Here is a tiny trained network, its code and every weight. The questions are about switching its units off for an input and a class, where a switched-off unit gives its printed mean instead of its output.

import numpy as np


def w(rows, s, z=0):
    codes = np.array(rows[::2]) - 128.0
    scale = np.full(codes.shape[1], s)
    scale[-1] = z or s
    return codes * scale


def f(y):
    return np.maximum(y, 0)


def log_softmax(a):
    a = a - a.max(-1, keepdims=True)
    return a - np.log(np.exp(a).sum(-1, keepdims=True))


def net(x, mask):
    res = np.array(x, float).reshape(1, 5) / 4 @ E
    y = f(res @ A[0][:, :-1].T + A[0][:, -1])
    res = res + np.where(mask, y, B[0][:, -1]) @ B[0][:, :-1]
    return log_softmax(res[-1] @ U[:, :-1].T + U[:, -1])


A, B = {}, {}
E = w([
[95,123,215,48,67,65,156,172,110,49],'x0',
[96,30,169,52,25,170,175,2,7,113],'x1',
[144,180,158,254,176,116,122,25,118,17],'x2',
[95,167,130,4,163,231,191,102,224,87],'x3',
[141,93,58,146,108,110,254,169,72,103],'x4',
],0.0098)
A[0] = w([
[103,125,50,146,162,184,141,49,198,254,215],'n1',
[89,97,112,123,70,94,165,222,34,83,243],'n2',
[171,106,118,114,82,208,199,81,129,172,111],'n3',
[100,136,126,108,37,54,122,172,123,181,170],'n4',
[210,91,110,186,101,84,94,61,97,131,11],'n5',
[82,86,115,115,126,175,115,20,76,89,235],'n6',
[142,125,65,155,120,103,174,119,52,121,254],'n7',
[70,173,164,88,154,122,64,124,205,107,195],'n8',
],0.0085,0.0029)
B[0] = w([
[86,138,104,194,161,109,92,171,128,149,247],'n1',
[102,89,150,117,99,105,127,106,145,185,233],'n2',
[100,100,153,123,71,75,80,83,142,149,190],'n3',
[103,125,96,97,104,87,97,172,149,181,213],'n4',
[126,172,87,162,173,171,185,3,142,137,201],'n5',
[183,134,152,203,69,89,53,190,133,83,221],'n6',
[192,111,116,110,100,147,169,94,248,129,203],'n7',
[138,163,146,114,117,105,127,189,136,66,211],'n8',
],0.012,0.014)
U = w([
[92,135,116,149,152,76,97,181,175,144,235],'0',
[103,155,44,143,189,178,130,193,59,129,4],'1',
[191,118,72,173,160,131,178,91,165,125,97],'2',
[116,138,94,60,160,106,213,145,131,143,24],'3',
[157,181,185,133,168,123,116,156,117,9,214],'4',
],0.011,0.0027)

Each question gives the input, the list of numbers given to net, and the class t.
The units are the neurons (one row each of A and B). Each row of codes is followed by its name. A weight is (code - 128) times the scale printed after its matrix; where a second scale follows, it is the last column's (A, B and U).
mask holds one flag per neuron, in row order. A switched-off neuron (its flag False) gives its mean, the last column of its row in B, instead of its output. The means were averaged over made-up inputs and are rounded, as every weight is.
A unit's drop is (log p(t) with every unit on - log p(t) with that unit switched off) / (log p(t) with every unit on - log p(t) with every unit switched off).
The circuit of an input: a set's keep is (log p(t) with only the set's units on - log p(t) with every unit switched off) / (log p(t) with every unit on - log p(t) with every unit switched off). Starting from all 8 units, units are removed one at a time, each time the one whose removal leaves the highest keep (on an exact tie, the one counted first), for as long as the keep stays at least 0.8.
circuit, biggest first: the units of the circuit, biggest drop first
most important unit: the unit with the biggest drop
k most important neurons: the k neurons with the biggest drops, biggest first
drop when u is switched off: that unit's drop, to one decimal
input [-4,4,5,-8,-5], class 2: most important unit	n5
input [3,-3,-3,4,-5], class 4: circuit, biggest first	n8, n2
input [7,-3,-5,5,2], class 3: 2 most important neurons	n6, n1
input [-5,8,1,2,-8], class 4: 2 most important neurons	n6, n4
input [0,3,-1,2,-3], class 4: 3 most important neurons	n4, n2, n1
input [7,5,-1,2,6], class 0: circuit, biggest first	n6, n2
input [-5,5,2,8,7], class 0: 3 most important neurons	n3, n6, n5
input [-8,7,4,7,0], class 0: 2 most important neurons	n1, n3
input [-1,6,-4,-8,-2], class 2: 3 most important neurons	n5, n1, n7
input [2,0,-4,0,5], class 3: drop when n6 is switched off	0.7
input [-4,-5,2,-8,2], class 2: drop when n2 is switched off	0.0
input [2,-1,-3,2,6], class 3: drop when n6 is switched off	0.6
